Every row comes from one small tree of marks. Brackets hold a mark, then the marks that hang from it, in alphabetical order. Every link used is in the known rows. Which tree was each row made from?
Known rows
{M {K T {U A}}}: [ 455 -102   37  216 -150 -147   11 -114  -71  240 -107  158   55   30
 -101  113  -83  376  214  300  -96   16 -200  103  430 -177  -96 -151
 -115  119  182 -186   15 -282 -491  368  189  -87  255   71 -162]
{F {G K} S {T L}}: [ 346   81 -362  216   43 -252  136 -135 -282    9 -646  101  -35 -179
   68  -55  151  384  298  256 -460  -11  747  321  626  186   23 -398
 -166 -167 -484   80  550   48 -705   76   83  101 -206   57 -413]
{V S {U A}}: [ 415  129  246  203  207  -42   64  -83  168  203    0 -126 -247 -436
  -89  274   -5  -64  275  -52  178  137 -224  249  303 -140  -11  -78
 -373   22  165 -179  154  103 -116   53   20   -2 -164  409 -120]
{K T {U {A M}} {V S}}: [ 344  262 -217  321 -353   79  408  -68 -112  495  -22  100 -327  116
  161   18 -213  -39   70  223  133   40   42  239  670 -138 -122 -132
  -47  -22  157 -205  202 -368 -381  545  132  143   -4  323  -16]
{U {M {K {T F L}}}}: [ 372  147  -10 -116   -3 -133    6  -21   64 -166 -265  -55   74  -36
  -60 -265  -38   59  272  223  -58  154 -153   48  389 -139  157 -385
   23  130   90  166  -40 -148 -230  368  219  -57  107 -146 -436]
{M K {U {A S}}}: [ 253 -116  253  195  258 -386  138  -24  355  416 -200  214  171 -191
   -2  -42   33  422  165  -93 -238  -71 -290  128  606 -225   77  -18
 -264  281  112 -188  160 -342 -430  280   71 -203   58  225  -48]
{K {T {F S} {L G}} {U M}}: [ 418  256   74  166 -189  115   47 -141  103 -185 -270  -29 -585   90
 -145  -77 -162 -282  151  174    7  116  251  275  826   18   80 -423
 -237    8  -14    2  154 -222 -415  386  332  102  -80   79 -672]
{F G {K U} S {T L}}: [ 306  269 -213  124   87    7  154  -95 -257 -123 -474  275 -243  -54
 -137   94  198  417  141  270 -436 -134  679  378  591  301   22 -318
 -357 -227 -375 -190  460  133 -633    6  134  -47 -305  333 -490]
{T {L {G A {K U}} {V S}}}: [ 157  195   55 -253  174 -133  346  124  -21  361 -225  -36 -208 -177
  171 -276 -264 -133  493  151 -335  -81  426  416  223  -52  251 -504
 -146  120 -211  176 -215  -77 -204   89  178  294 -349 -140 -213]
{M {K {V {U {A {F T} S}}}}}: [ 229   31   -9  169  162 -186  238   67   43  281 -263  165  166 -287
 -104 -174  116  265   60 -107 -111   61  -94   57  281 -114  -59 -162
  -56  167  179   -3   56 -168 -493  209  -78 -320  114   57 -121]
{L {G K} {T F}}: [ 277  -15  181 -107  -54  394   86  124  -68   48 -321 -144  -88    0
  -74 -293 -101 -146  121  238 -212  125  348    0  313  287  130 -252
  -24 -104  -67  422  -19 -139 -274  -13  424   89   46 -257 -259]
{A {F G {K V}} M S U}: [ -24  181   38 -217 -291 -144  577  293  660  184 -134  428  392  106
   70 -699   58  103 -237 -608 -200   85    4  176  493  403   32  107
 -386   47 -387 -187  229 -247 -185 -202  -52  -58 -341  245   50]
{F S {T {K U}}}: [ 262  -46   61  390   41   58  -83 -149 -214   55 -217  219 -324  -25
 -213  184  143  211  109  239 -108   -9  326   78  527  162 -162 -165
 -190 -217 -191  -21  364   15 -384  113   45   89  159   57 -238]
{A {F G T} {M K} S U}: [ 363 -204   88  -77 -326 -269  248  158  450  181 -429  274  285  -29
  -25 -705  121  473   83 -414 -257  290  177  200  755  299 -157  -99
 -272   42 -350 -246  568 -253 -255 -150  -80  -89  -31  234  -44]
{L G {K {U M}} V}: [  44  134  173 -393   35  283  297  276   62  242 -165  -68 -169  257
  -51 -153  -77  -88  -45   28 -185 -100  401   -4 -218  -30  219 -433
 -359  180   46   49 -278 -279 -170  251  410    0  -44 -193  -77]
{G {T {K U}}}: [  80   25   65   44   56  278  134 -127  132  -13 -155  101 -203  199
 -254  115  -59   43   83  351  -66   20  -16  152  172  113 -160 -159
   57   24   23  -34 -266 -109 -131  -80  152  -51  194  -72 -178]
{G {A F U}}: [ -60 -212  233   -1 -244 -130  151  266  296  312  -91  134  135  -67
   47 -487 -146  -93  147 -328 -139  -42  -90   42  353  236  -42  102
 -117 -162 -217   92 -142 -170   38  -80 -179  333 -134  180  138]
{T F K {L {G A}}}: [ -23  162  395 -264  117    0  103   43  197 -277  -90 -100   75 -240
   93 -355 -245 -166  345   78 -358  -41   -7  243  326  268  425 -370
 -160  149 -291  487 -328 -128 -179 -146  331   41 -149 -133 -411]
{U {A {F K S} {M V}}}: [ 390  -17   82  264 -218  -32  173  142  214  311  125  155  401  104
  -72 -472  -65  187   51 -387 -265 -128 -383   89  309  177   -1 -135
 -194  196 -159   49  330 -385 -252  228  142  -89  -39  106  195]
{A {M K} S U}: [ 350 -137  211 -150  -46 -276  252   52  470  157  -56  245  186  -67
   35 -322   66  237   33 -269  -31  433 -176  169  380  -65  -61  -24
 -268  140  -49 -220  181 -228   67  -95 -123  -49    3    6   54]
{U {A {F S}}}: [ 293 -106   75  403 -188  -93 -108  -59  183  258 -108   40   30  -57
  -80 -273  -62  -70   73 -347 -216 -184 -268   -7  361   84  -71  -60
 -264  101 -197   48  286 -331 -430  185  137  145  -90  242   30]
{A {M U} S}: [ 123  -36  101   44   71  -68  285   95  394  133   80  196    5  100
  143 -210   74  182 -115 -243   15  210   16  188  507  -62  -34   45
 -114  212  -35 -229  370 -164  143   66 -208  -11  -60  213   44]
{G {A F M U} K {T L}}: [ 343  -42  -50 -117 -179  -36  559  289  317  248 -327   95  315   34
   70 -836 -178   99  393  118 -366  191    0  373  627  254 -188 -323
  241   48 -381  395 -221 -242  -75 -123 -193  431 -122 -126 -158]
{G {A M} {K U} {T {F S}}}: [ 511 -238  -39  273  -45  257  384  155 -170  219 -134   99  -81  106
  -74 -566 -155  100  578  385 -280  183   -6  187  848  155   88 -333
  170  -83 -158  340  -82 -223 -250  136 -134  338   27   78 -164]
{L {T F K} {V S {U M}}}: [ 277  277  229 -191  441  301  189  246 -122  112 -240 -194 -388 -217
 -339 -150  -15 -287  130  235   62  234   53   49  419  242  -14 -488
 -289  -58  183    8  -40  173 -198   36  314  -60 -113  -80 -286]
{F {K T {U A M} V} S}: [ 315  328 -166  396 -119  103  278  -90    1  270 -153  401 -135  207
  -84  116   18  -38  -49  144 -119 -135   34   44  545  -45   37 -133
 -339 -116    6  -78   68 -323 -628  631  213  168  -70  180 -247]
{U {A {F K} S}}: [ 133   69  160  140 -146   14  -36  -66  448  146   38  250  202    4
  -13 -374   26   10   24 -496 -324 -280 -406  -71  284  211    5  108
 -286  292 -231   41  119 -243 -282   76  226   63  -86  216  -23]
{A {F T} S {U M}}: [ 109   27  187   25 -293  -13   -3   12  635  105 -366  177 -199  -18
 -142 -580  121 -147  -85 -607  -56   50   54  -94  678  295 -237   62
 -232    9 -265  -73  324 -145  -33   31   46  119   10   84 -212]
{L G {K U} V}: [ -70  113  172 -346   73  210  324  284  -49  272  -98   16 -123  218
  -34  -54  -48    3  -51   66 -209 -124  439   60 -221   66  140 -326
 -305  154   35   19 -258 -190 -228   76  338  -29  -70 -141    0]
{L {G T} {V {K U} S}}: [  96  271   84 -142  208  296  452  -21   24  385 -429  -18 -521  126
 -256   10    5  -80  489  281 -142   12  440  293   71  -48  116 -392
 -219   76   70 -156 -222  -67 -102    7  323  264 -193  108 -115]
{K {T {L G}} U}: [ 199  214   -7   37 -226   72  135 -130   62  -55 -144   66 -375  157
   -3  205 -162  -31   -6  276    8   56  383  378  402  -19 -152 -231
  -79   56   25 -164    3 -133 -256  178  203   73   -5   12 -429]
{U {A F S} {M K}}: [ 502 -123  182  110 -160 -120 -132 -107  552  238 -214   54  150  -61
  -66 -565  -59   11  215 -480 -277 -102 -521 -109  327 -160  143 -217
 -317  389  -83   80  121 -512 -323  432  300  -11  103   53 -125]
{V {K {T {L G}} U} S}: [ 261  532  130  -45  -17  -14  372 -157   52  100 -176   96 -523  -94
 -104  207  106   87  524  371  123    5  138  472  409  -57   74 -163
 -210   29    6  -43   62  178  -80   44  261  370 -166  265 -467]
{M {U {A F}}}: [  47   -6  205  263   -5 -151  131  141  349  352  -94   23   93  -66
  -48 -216  -66  130  -69 -238 -120 -245 -250   50  629   48  -80   80
 -174  169  -44 -112  214 -282 -321  192   32  -58  -71  321   -3]

Write each row's tree
[ 351 -120   79  187 -302   37   16  -20  413  186   78   48  160   57
   90 -548  -66   20  -16 -531 -211  -15 -359    9  357   71  -85  -39
 -205  363 -213  -30  343 -410 -120  135   77   89  -28  222  113] | {U {A F M S}}
[ 455 -163  132  -38 -197  -93  169  326   79  141  113   73  250   66
 -183 -616  -65  322  112  -58   27  129 -334  150  282    1  -63 -213
   60  175  -19   26  201 -191  -91   14 -145 -145  108   24  -20] | {A F {M {K U}}}
[-135 -172  111 -131  126  248  266   -9  266  342 -401  194  -43  285
  101 -162 -202 -164  308    9 -506   51  563  158    7   84  138 -374
 -186  114 -152    3 -444 -408 -105   80  220  343  -57 -121  105] | {L {G {A S} {T K}} V}
[ 367  -69 -189  142 -346  -63  256 -104  122  208 -159  158  173  147
  169  -85  -98  371  111   68 -278    0  169  168  591   56   59 -111
 -323  136 -265 -231  266 -291 -522  243  211   35    1  145 -130] | {F {G {K T {U {A M S}}}}}
[ 350  -77   81   49 -118 -147  296   46  143  168  163  296   85  164
  -32 -316  -33  355  163 -128   -2  260 -185  230  560   15   25 -168
   43  292  211 -189  268 -257  -65  227   60 -406  263  -95    4] | {A {M {K {T F} U} V} S}
[ -55  -60   71   29 -231   16  133  249   87  157   10  333  354  160
  103 -380  -64   91  254  -37 -235 -154  -38   30  277  281   30   73
   58 -123 -203  223 -161  -69  -54  100 -100  416  -49  180   19] | {G {A {F {K T}}}}
[ 113  434 -235 -247  147   66  282   55 -314    4 -416  119 -187  -70
  -59  -80   86  400  221  329 -439 -221  653  323  448  323   53 -385
 -227  -73 -281 -255  226  235 -461  -32  246 -126 -338  247 -386] | {F G {K U} {T {L {V S}}}}
[ -78  371 -305  -95    9   78  352   51 -269  125 -449  230  110  -42
  130  -46  158  343  190  259 -309 -165  621  126  315  299  203  -92
  -65 -313 -217  -21  223  119 -413   87  163  -50 -211  317 -122] | {F G {K {V S}} T}
[ 457  -59  220  126  -32  373   89   73 -123  153 -333  -39 -410   -2
 -218 -186  -96 -184  140  245 -169  124  408  107  541  251   93 -302
 -201 -194  -67  295  136 -175 -456   52  392  120   -5 -141 -344] | {L {G {K U}} {T {F S}}}
[ 164 -105  242  179  235 -461  320  138  219  628  -99  127  361 -143
  -91  -50  -99  552  154  -99 -205 -179 -340  197  460 -171  106 -115
  -79  277  314 -193   89 -414 -370  392  168 -619  201  -40  180] | {M K {U A} V}
[-112  324  198 -169 -146  -90  336  174  797  185 -156  410   95   27
 -103 -616   86 -272 -217 -667  -64  -95 -240  -76  412  271   32  154
 -326   60 -211   26  -68 -189 -106   26   79   27 -197   15 -155] | {A {F {K V}} S {U M}}
[ 208  195  109   99   -6  157  224  -88   -3  136   38  -38 -198  -91
 -239   42  141  232  124   49  -61 -207 -348   -7  102  -92   41    3
 -313  235   37 -117  -71  -39 -132   69  164   48   13  194 -133] | {V {K {U A}}}
[ 159  117 -150  348 -284 -106  178  -19  145  287 -280  276  286   96
   28 -208  -32  103   23 -196 -375 -263  -14   68  487  225   35  -56
 -347   -8 -273  -33  244 -385 -756  301  250  115 -198  350  -38] | {U {A {F G {K T V} S}}}
[  40  294  177  -13  103  -92  410   26   18  385  118   84 -289 -106
 -224   45   69  176  366  -42  149 -169 -197  260   95   17  158  -26
  -69   75  207 -102   36  130  136   31  184 -221   18   21   54] | {M {V {K U} S}}
